Each row is followed by its group and then its class within the group.
[-33   2  14  11 -15   3 -11   4  -6  14  12  25  14  13  -7  -9  -2  -4
 -24  -2 -21  16   3  -3   5 -15   4  14   7   9   5  14  13   6   6   7
  13  -2] | C.(21)
[ 19   1  -5   5  11  -7   0  12   0 -32  28  -1   5  27  -4   7   7   3
 -23 -30   1   1  21   1 -17   7   8 -23   8   0   8 -16   3  -4 -36 -42
  -9   3] | R.(28)
[-17 -17  -1  15 -23  11   5   2 -13  19   7   5  -2  -1 -11  -4  -6   4
 -20   6   2   6 -12 -10  14 -28  17   8   4 -16  23   5   0   0  -5  14
  10 -11] | C.(19)
[ 16 -34   3   8 -27 -16   6  -5  -5  -8  31  15   8  26  -8  25  25  12
 -24 -12  10  26  -3  -4 -17 -18  23 -22  24  -7   5 -20   6  14 -40 -45
   3 -12] | R.(31)
[ -2   2  14  -9  -5  10   8   5 -21 -10  20  16  -7  41 -11  16   0  12
 -13 -22   5  32  -6  -7   0 -28   2   0   5  -5 -18  -9  -2   3  -4 -30
  21   1] | R.(30)
[-48   4  31  29  -6  20   0  17 -20  30  67  15  -2  34  -2  -4  30 -11
 -22 -11  -6  11 -38  14  -8 -25  -6   2  10   6   8  23  23  -1   8   0
  20 -25] | C.(23)
[  4  11  10  -6  -7 -17   1  -1 -12 -10  27  -9   2  17 -10  19   1   1
 -27 -24  -1  22  -1 -18  -7 -30  11   3   4  -3 -13 -23   6   0 -32 -25
  14   0] | R.(30)
[ -1  -4   2  -6 -32   0   9  -2 -25  -5  19   6  -1  21 -21  32  11   7
  -6 -27  -1  29 -18 -14  -6 -29  24  10  10 -10 -11 -14 -17   3 -26 -17
  49  -4] | R.(30)
[  4   5   5   7 -31 -22 -15 -12 -12   3  30  14   4  24   1  19  22   9
 -12 -19  21   0  -7  -5 -28 -12  12 -17  21  -7   3 -27  -6   4 -21 -35
   2 -15] | R.(31)
[-20   4   6 -32 -10 -18   4  -3  -4 -25  20   6   8  24   0  30  24   5
  -3 -32   4   8   4 -11 -24  11  -2 -17  10 -11   0 -20  -5   6 -26 -32
  12  -7] | R.(28)
[  0  -3   1  -2 -11   7  10   5 -17  -5  38  11  -9  18 -17  22   5   9
 -26 -14   8  36 -22 -16  -6 -33  14   1   7  -1  -9  -3  10  14 -29 -20
   6   6] | R.(30)
[ -8  30  -1  -6 -19 -12  -7  -1  -2 -21  45   6  -8  31 -18  27  14   9
 -31 -29   3  35 -12 -14   4 -19   7 -11   2 -12   7  -9  -1  -4 -24 -30
  14  -2] | R.(30)
[  7  21  -3  -6 -20 -19   8  -2  -3 -13   1 -11  -2  18  -7  31  24   1
  -1  -4  17   7  12  -4 -14   0  -2 -16  11   8   6 -30  -5  -5 -17 -23
  -6 -10] | R.(31)
[-38  -1  17  11   6  11  -1  10 -17  14  33   3   1  27   4 -12   3 -13
  -6  -2   5   5 -27  12  -4 -10 -18 -19  -7 -13  20  15   9 -11  14  -4
  11 -24] | C.(23)
[-30  17   6  51  -2   8   7  10  -8  -5  38  11  -9   8   3 -12  12  -7
 -28 -33 -33  20  -4 -18 -17  -8   1  12   9   6   2  18  21  22  -2   6
  12  11] | C.(21)
[-16  24   7  13 -11  -4  -2   6  -6  21  47   4   1  15   0   5   7  -3
 -15 -21   1   2 -34   1  -6  -7   1  -9  -5   1  19   3   1  -2  -1   1
  17 -18] | C.(21)
[ 17 -19  -2 -12   4 -10  -2  -2  -4 -39  34  10  -1  20  -9  16  13  16
 -22 -21   2  13 -10  -1 -19  12  13 -16   8 -21   0 -12  -3 -18 -22 -43
  19   5] | R.(28)
[-20  16  11  19   4   4  -9   2 -15  -1   9   8   6  15   1  -5 -12 -11
 -11 -33  -4   4   7  -7 -26  -4   9  17   2   6   7  16  -5   2  -1   9
   3   5] | C.(21)
[ 22 -10   7  -4 -16 -13  -6   2 -13 -11  76   0  -8  27  -3   5   8 -10
 -36 -25   7   9 -23   4 -13 -11  18 -23  24 -23   1 -17   3   4 -36 -60
   1 -14] | R.(31)
[-27  -2  27  15 -12 -10   0  12  -4  13   0   8   3  23   7 -10  -2 -12
  -8  -7 -16  21   5  -7 -12 -15 -12  13  -8  10 -13   6  13  -5  15  -9
  13   6] | C.(21)
[-26  10  26  32 -16   7   0  14 -10  29  42  17  -3  31  -6  -7  -8 -11
 -10  -3 -11  14  -8   6  -3 -18 -16  -5  13  30  13  12  30  -9   1  -7
  -1 -20] | C.(23)
[-38  12  11  17  -5  28  -2   9 -20  12  55  19  -9  -4  -5   1  -3   1
 -15 -14 -10  10 -30   5   3 -17  -3   2  12   2  23  18  12   4   3   9
  16 -12] | C.(23)
[-42  -1  10  32 -41  10  -5  -8 -17  27  37  23   3   0 -14 -75 -27  -1
 -21   3  -6   9 -23   4   6 -26   4  11  -8  12  23  18  17   2  20  25
  13 -35] | C.(23)
[-39  34  10  14 -15 -15   4   3  -9   9  13  13  18   5  -5  -6  -6 -18
  -3 -22  -7   9 -10 -10 -20  -9   0   7  -5   6   5   4   2   7  -1   5
  19  -9] | C.(21)
[ 17  14   5 -16 -11   8   2   9 -13 -28  38  -1 -14  43 -20  33  14  20
 -17 -21   6  19  -8 -11  10 -24  -8 -19   8  -5  -2 -22   4   2 -24 -39
   7  -3] | R.(30)
[-18   2  16  12  -1  16   1   3 -18  20  20   2  -5  27  -6 -11 -21  -5
 -21 -24  -6  -5 -27  -2   9 -27   2   4  -5  -4  19  12   4 -18  -1  18
  19 -12] | C.(19)
[-36  -5  26  37 -17   5 -13   7 -17  16  60  28  -5  24  -2 -13 -12  -5
 -41 -10  -2  14 -24  14 -11 -14   6  -9  12   1  33  16  11  -4   7  -5
   1 -27] | C.(23)
[-29  32  11  17  -3  -8  -6  13 -78  17  32  -2  11  13  -4   3 -12 -12
 -16   2 -13   7 -11  -1   0 -11 -14   1  -5  11   3  -2  15  -3  -3  -1
  15  -9] | C.(21)
[ 14   9   2   1  -5   0  14   6   3 -35  11  18  -4  15   0   7   9   8
 -21 -26   4   8   3  -5 -20   0   2   5   6  -2  -4  -5   3   0 -20 -34
  -4  11] | R.(28)
[ -4  17  12  11  10 -10   1  15  10  -9   8 -12   9   7   3 -10  -4 -14
 -24 -19  -7   2  16  -9  -2  -4  -9   1 -11  -1  13   4 -12  -1  -7   2
  13   0] | C.(21)
[ -6  -8  -5  13 -18   8   3  -3 -19   3  10  -3 -15   2 -18  -1 -16   5
 -24 -18  10  12 -16   4  21 -30  21   2   7  -3  34   4 -10  -8  -7  33
   4 -20] | C.(19)
[ 29  -8   2   6 -12 -17  -8   6  -6  -9  28  -6  18  19   9   6   6  -7
 -21 -12   1 -13  15   0 -17  -9   2  -8  38  -3  -6 -23  -3  -5 -30 -44
  -8  -4] | R.(31)
[-14  30  16  22 -12 -12   4   9  -5  20  43  -5  -1  17   2  -5 -13   6
 -33 -22  -8  18 -27   3  -8 -31  -5 -12   8  13  16  -2   6  -6 -16 -21
  10 -16] | C.(21)
[  5   4   8 -10 -22  13   0   1 -24 -18  28  15 -16  40 -15  27   6  15
 -10 -35  20  38 -19  -5 -20 -28  25   5  10 -18  -5  -9  -4   7 -19 -25
  18 -11] | R.(30)
[-16   6  15  18  10  34   7   5 -13  23   2  -6  13  30  15   7   1   0
   4 -17  11  -6  10  10 -33 -19 -10  10   8  24   6   5  11  -9   2   2
   1 -19] | C.(21)
[-16   7   5  -1   3  17   2   3 -21   6  15  -7  -6   6 -18  -2 -21 -14
 -14 -25  -9   9 -15  -4   5 -22  14  17  -3  -4  14  14   0 -18   2  16
   9  -7] | C.(19)
[-38  -5  36  36  -9   2  -7   6 -28  20   4  52  19  39  -8  -4 -12  -9
 -11 -19  -7  18  -8   7 -22  -8  -3   6   3  -2   8  10  -8   0  23 -17
  31 -32] | C.(23)
[ 25  25   4 -18 -35 -12  -4   1  -9 -17  43   4  -5  31   9  18 -13   2
   2 -17   4  -1  -3  -7   4 -10  -3 -17  34   9 -13 -22   9   3 -14 -47
   2  -7] | R.(31)
[ 32  -3  -2  -1  -7  -3  -9   5  -6 -23  10  10   2  14  -3  12   7   7
 -14 -23   1   1  11  -6  -8 -15  10 -26  19 -12  -1 -18 -16  -3 -27 -30
 -10  -8] | R.(28)
[ 26  14  -3 -13  16 -10   0  -8   2 -35  35 -18   2  20  -1  29  12  -7
 -14 -39   3   1   5  -6 -17  -2   3   0   8 -13 -10 -27  -6   3 -34 -33
   6   6] | R.(28)
[-10  23   7 -10 -12   8  11   1 -14 -26  35  10 -15  30 -22  24  21  15
  -2 -23   0  24 -19 -18  -9 -23  17   2  21 -11 -12 -10  15  10 -15 -19
  10   4] | R.(30)
[ -6  -3   6   2 -26  15   7   5  -7 -10  42  14 -18  26 -17  27  21  21
 -13 -20  -6  30 -32 -12  -8 -28   8  -5   5 -13  -4  -7   9  10 -22 -24
  17  -1] | R.(30)
[ -2 -13   1 -15   2   6   9   8 -15 -19  40   9  -2  32  -6  12  25  11
 -12 -16  -3  27 -27  -6  -3 -21   9 -11   6 -22  -2 -11   7  15 -13 -33
  18  -8] | R.(30)
[ 16  -8   2  -7 -21   2  -4   6 -16 -20  22  15  -1  22 -16   9   6   6
 -23 -14   2  14 -23  -5  -1 -26  13   2  10 -16 -14  -8  -9  17 -12 -24
   2   5] | R.(30)
[-30  12  15  23 -15   6   5   3 -10  24  27  -1  13  15   5  -1  10 -16
  -7 -17 -14  12  -8  14 -21  -9  -5   1   1   5   3  -3  27  -2   5   2
  17  -5] | C.(21)
[-31  26  18  30 -27  -9   8   2 -10  17  31  -3   4  22 -17 -10 -17 -13
 -40 -17 -11  28 -10  -3   4 -17   6  -4  -2  15  24  12  19  -7  -7  16
  20 -11] | C.(19)
[ 19 -18  -3   2   0 -19   0   6  -4 -10  40  12   9  13   5   3  24 -11
 -21 -30   4   7 -12   1 -21   8   1 -23  16 -13   1 -21   2   8 -31 -50
   2  -7] | R.(31)
[ -3  41   1 -17 -15  -9  -4  -3  -5 -21  31   2 -13  21 -19  25   3   9
 -13 -35   7  21  -2 -20   0 -17   8  -8 -10  -8  -9 -23  -1   4 -15 -25
  20  -4] | R.(30)
[ -4  -8   3  18 -22  12  10  11 -22 -11  28  14   1  29 -10  16  22  10
  -6 -21   1  21 -21 -19 -20 -20   8   9   4 -13  -9   1   7  10  -6 -18
  12  10] | R.(30)
[-24   3   8  21  -1  18   1   8  -9  15  24   7   2  14  -1 -16  -9   1
 -15  12 -22  22 -13  -2   7 -24  -6   7   0   5  11  17  13  -4  16  13
   7 -10] | C.(19)
[  9   6   1 -20  -7  -8  24   8   8 -15  51 -11   4  23   1  13   1 -20
 -22 -32  -9  19 -16 -13  -2 -16   3 -10   2  -9  -9 -12   9   9 -26 -33
  14   9] | R.(28)

Each row is followed by its group and then its class within the group.
[ 24 -35  25 -45  54   0 -27 -27 -15   2  32  -2 -25 -11  65   7  22 -20
   5 -16   4 -11 -31  -7  -5  56  -8 -15  -7  21  21   4 -11 -19  10  10
  22 -20] | Y.V
[ -8  -6  39   1  27  -8 -12  -6  10   0 -21  10 -25  24  53  21  24 -22
  -8 -27 -56  22  51  14   9  42  19   3   8   0  -1  -1  37   2   6  -1
  35  14] | P.S
[  0 -24  21 -19  35 -13  -8 -18   4   8  24   6 -22 -16  48   7  11   8
  17  -3 -15  -7  -8  -6  -2  45  -2   2  -2  20  11   8  -5 -32   2  -5
   6   0] | Y.X
[-28  -7  32  39   5 -25   0   9  -4  32 -12 -20 -37   9  15   8 -18 -16
   3 -13 -29  23  12  -1   5  63 -16 -20   5  17   7  12  28 -38  13 -18
   4  23] | P.W
[ 41  21  13 -35  -8  46   0 -40 -13  -2   2 -16  12  -1 -13  15  15  -4
   9   7  55  -8 -12 -20 -26  25  -1  22  -9  29  35   0 -43   3   9  26
  25 -15] | J.E
[ 26   8  15 -18  -6  27   0 -21  -3   0   4 -16   2   0  -3   9  19   4
  10   5  15  -6 -13  -6 -18  22  -4  13  -3  18  21   1 -35  -9   5  11
  14   1] | J.G
[  4 -19 -18 -23  13   4 -41 -14   1   4  11   3   6 -17  34   2  -5 -12
  10 -14  34  11 -18   1  15  35  13  18   5  18  28   1  -8  -9   6   5
  23 -15] | J.G
[ 21  -1  24 -16  12  13 -39 -19  -2  13  -4 -19  -9  13  17   5  11 -28
   5 -22  -7   7  -1   0  -1  52 -14 -10   0  20  25   2 -20  -1  15   6
  36 -12] | P.W
[ 39  23  33 -37  45   2 -47 -33  23 -12  20  -4  44  10 -12  19  68  23
   3 -12 -36 -52   5 -22   9  47 -25  18 -13  24  30   2 -76 -17 -13   6
   4   6] | J.E
